Below are the code and all the weights of a small trained network. Each question names an input and a class and asks about switching units off, where a switched-off unit gives its printed mean instead of its output.

import numpy as np


def w(rows, s, z=0):
    codes = np.array(rows[::2]) - 128.0
    scale = np.full(codes.shape[1], s)
    scale[-1] = z or s
    return codes * scale


def norm(h):
    return h / np.sqrt((h * h).mean(-1, keepdims=True) + 1e-5)


def f(y):
    return y / 2 * (1 + np.tanh(0.7978845608 * (y + 0.044715 * y**3)))


def log_softmax(a):
    a = a - a.max(-1, keepdims=True)
    return a - np.log(np.exp(a).sum(-1, keepdims=True))


def net(x, mask):
    res = np.array(x, float).reshape(1, 2) / 4 @ E
    u = 0
    for l in range(4):
        y = f(norm(res) @ A[l][:, :-1].T + A[l][:, -1])
        res = res + np.where(mask[u : u + 6], y, B[l][:, -1]) @ B[l][:, :-1]
        u += 6
    return log_softmax(norm(res)[-1] @ U[:, :-1].T + U[:, -1])


A, B = {}, {}
E = w([
[149,156,17,69,95,2],'x0',
[80,104,125,52,196,55],'x1',
],0.0084)
A[0] = w([
[108,87,110,209,91,207,184],'L0N1',
[240,167,145,134,60,128,177],'L0N2',
[251,102,154,171,94,103,77],'L0N3',
[116,175,54,32,129,35,111],'L0N4',
[37,224,148,69,121,147,7],'L0N5',
[119,67,70,242,207,2,33],'L0N6',
],0.0058,0.0015)
B[0] = w([
[105,109,69,35,29,122,210],'L0N1',
[118,111,127,108,140,93,188],'L0N2',
[66,92,144,102,143,144,153],'L0N3',
[91,175,186,127,159,167,254],'L0N4',
[128,146,65,160,146,167,120],'L0N5',
[145,114,178,178,1,75,152],'L0N6',
],0.0081,0.0052)
A[1] = w([
[160,58,142,218,136,114,117],'L1N1',
[127,159,219,152,254,52,15],'L1N2',
[150,62,146,57,129,134,4],'L1N3',
[152,98,120,206,24,127,85],'L1N4',
[65,126,152,172,110,160,94],'L1N5',
[109,142,103,136,205,122,128],'L1N6',
],0.0088,0.0021)
B[1] = w([
[173,104,147,64,102,108,114],'L1N1',
[118,97,61,119,68,140,253],'L1N2',
[115,108,145,180,98,84,141],'L1N3',
[104,113,94,80,164,125,194],'L1N4',
[85,183,133,119,100,114,169],'L1N5',
[244,84,95,120,145,135,149],'L1N6',
],0.011,0.0054)
A[2] = w([
[154,96,97,134,71,95,24],'L2N1',
[137,130,100,213,119,142,131],'L2N2',
[255,106,205,136,175,62,195],'L2N3',
[147,153,48,104,144,100,146],'L2N4',
[140,195,192,199,93,138,125],'L2N5',
[30,151,204,167,63,59,252],'L2N6',
],0.0099,0.0023)
B[2] = w([
[120,169,106,159,110,92,175],'L2N1',
[163,108,118,62,144,187,114],'L2N2',
[126,134,98,146,83,248,119],'L2N3',
[74,124,185,79,103,87,225],'L2N4',
[85,60,171,127,97,62,144],'L2N5',
[218,139,104,97,165,139,253],'L2N6',
],0.011,0.0063)
A[3] = w([
[125,207,124,169,105,64,95],'L3N1',
[65,55,107,162,130,102,2],'L3N2',
[134,33,254,145,118,192,183],'L3N3',
[45,84,88,96,167,48,212],'L3N4',
[54,163,199,115,55,203,88],'L3N5',
[211,115,65,113,119,156,134],'L3N6',
],0.0096,0.0022)
B[3] = w([
[150,127,155,184,243,127,166],'L3N1',
[57,116,141,162,160,100,143],'L3N2',
[99,118,75,45,250,40,209],'L3N3',
[125,65,158,163,117,204,255],'L3N4',
[104,73,221,144,146,89,206],'L3N5',
[76,167,57,145,116,152,177],'L3N6',
],0.011,0.0072)
U = w([
[56,1,228,87,93,152,175],'0',
[188,143,247,50,217,48,247],'1',
[158,151,60,119,104,221,213],'2',
[230,152,196,230,115,213,5],'3',
],0.0081,0.0027)

Each question gives the input, the list of numbers given to net, and the class t.
The units are the neurons (one row each of A and B). Each row of codes is followed by its name. A weight is (code - 128) times the scale printed after its matrix; where a second scale follows, it is the last column's (A, B and U).
mask holds one flag per neuron, layer by layer. A switched-off neuron (its flag False) gives its mean, the last column of its row in B, instead of its output. The means were averaged over made-up inputs and are rounded, as every weight is.
A unit's drop is (log p(t) with every unit on - log p(t) with that unit switched off) / (log p(t) with every unit on - log p(t) with every unit switched off).
The circuit of an input: a set's keep is (log p(t) with only the set's units on - log p(t) with every unit switched off) / (log p(t) with every unit on - log p(t) with every unit switched off). Starting from the 12 units with the biggest drops (on a tie, the unit counted first), units are removed one at a time, each time the one whose removal leaves the highest keep (on an exact tie, the one counted first), for as long as the keep stays at least 0.8.
circuit, biggest first: the units of the circuit, biggest drop first
unit that matters most: the unit with the biggest drop
k most important neurons: the k neurons with the biggest drops, biggest first
top k neurons in layer l: the k neurons of layer l with the biggest drops, biggest first
drop when u is switched off: that unit's drop, to one decimal
input [-1,-2], class 2: unit that matters most -> L1N3
input [5,-5], class 0: 3 most important neurons -> (L1N4 L2N4 L1N5)
input [8,-8], class 0: circuit, biggest first -> (L2N4 L2N6)
input [7,-7], class 0: 3 most important neurons -> (L2N4 L1N4 L2N6)
input [-3,1], class 2: circuit, biggest first -> (L2N6 L2N4 L3N6)
input [-2,-3], class 2: 3 most important neurons -> (L2N4 L1N3 L1N6)
input [4,5], class 0: 2 most important neurons -> (L0N1 L1N2)
input [3,-2], class 2: 4 most important neurons -> (L2N6 L0N4 L3N6 L1N6)
input [0,3], class 2: 4 most important neurons -> (L1N4 L0N6 L2N5 L0N2)
input [3,4], class 0: 2 most important neurons -> (L1N2 L0N1)
input [3,3], class 2: top 2 neurons in layer 1 -> (L1N4 L1N2)
input [-8,-5], class 1: 3 most important neurons -> (L3N3 L1N2 L3N4)
input [2,-2], class 2: 2 most important neurons -> (L2N6 L3N6)
input [5,-7], class 0: 2 most important neurons -> (L1N4 L2N4)
input [3,1], class 2: 3 most important neurons -> (L0N6 L2N6 L0N4)
input [5,-6], class 0: 3 most important neurons -> (L1N4 L2N4 L3N4)
input [6,7], class 0: unit that matters most -> L3N4
input [-7,-4], class 1: 2 most important neurons -> (L3N3 L1N2)
input [0,0], class 2: 2 most important neurons -> (L0N4 L0N6)
input [-1,1], class 2: unit that matters most -> L0N4
input [2,-8], class 0: top 2 neurons in layer 1 -> (L1N4 L1N2)
input [-3,3], class 2: top 2 neurons in layer 3 -> (L3N5 L3N6)
input [1,7], class 0: drop when L1N2 is switched off -> 0.1
input [4,-6], class 0: drop when L2N4 is switched off -> 0.1
input [-8,3], class 1: drop when L3N3 is switched off -> 0.3
input [-8,5], class 1: drop when L3N4 is switched off -> 0.1
input [-8,-2], class 1: unit that matters most -> L3N3
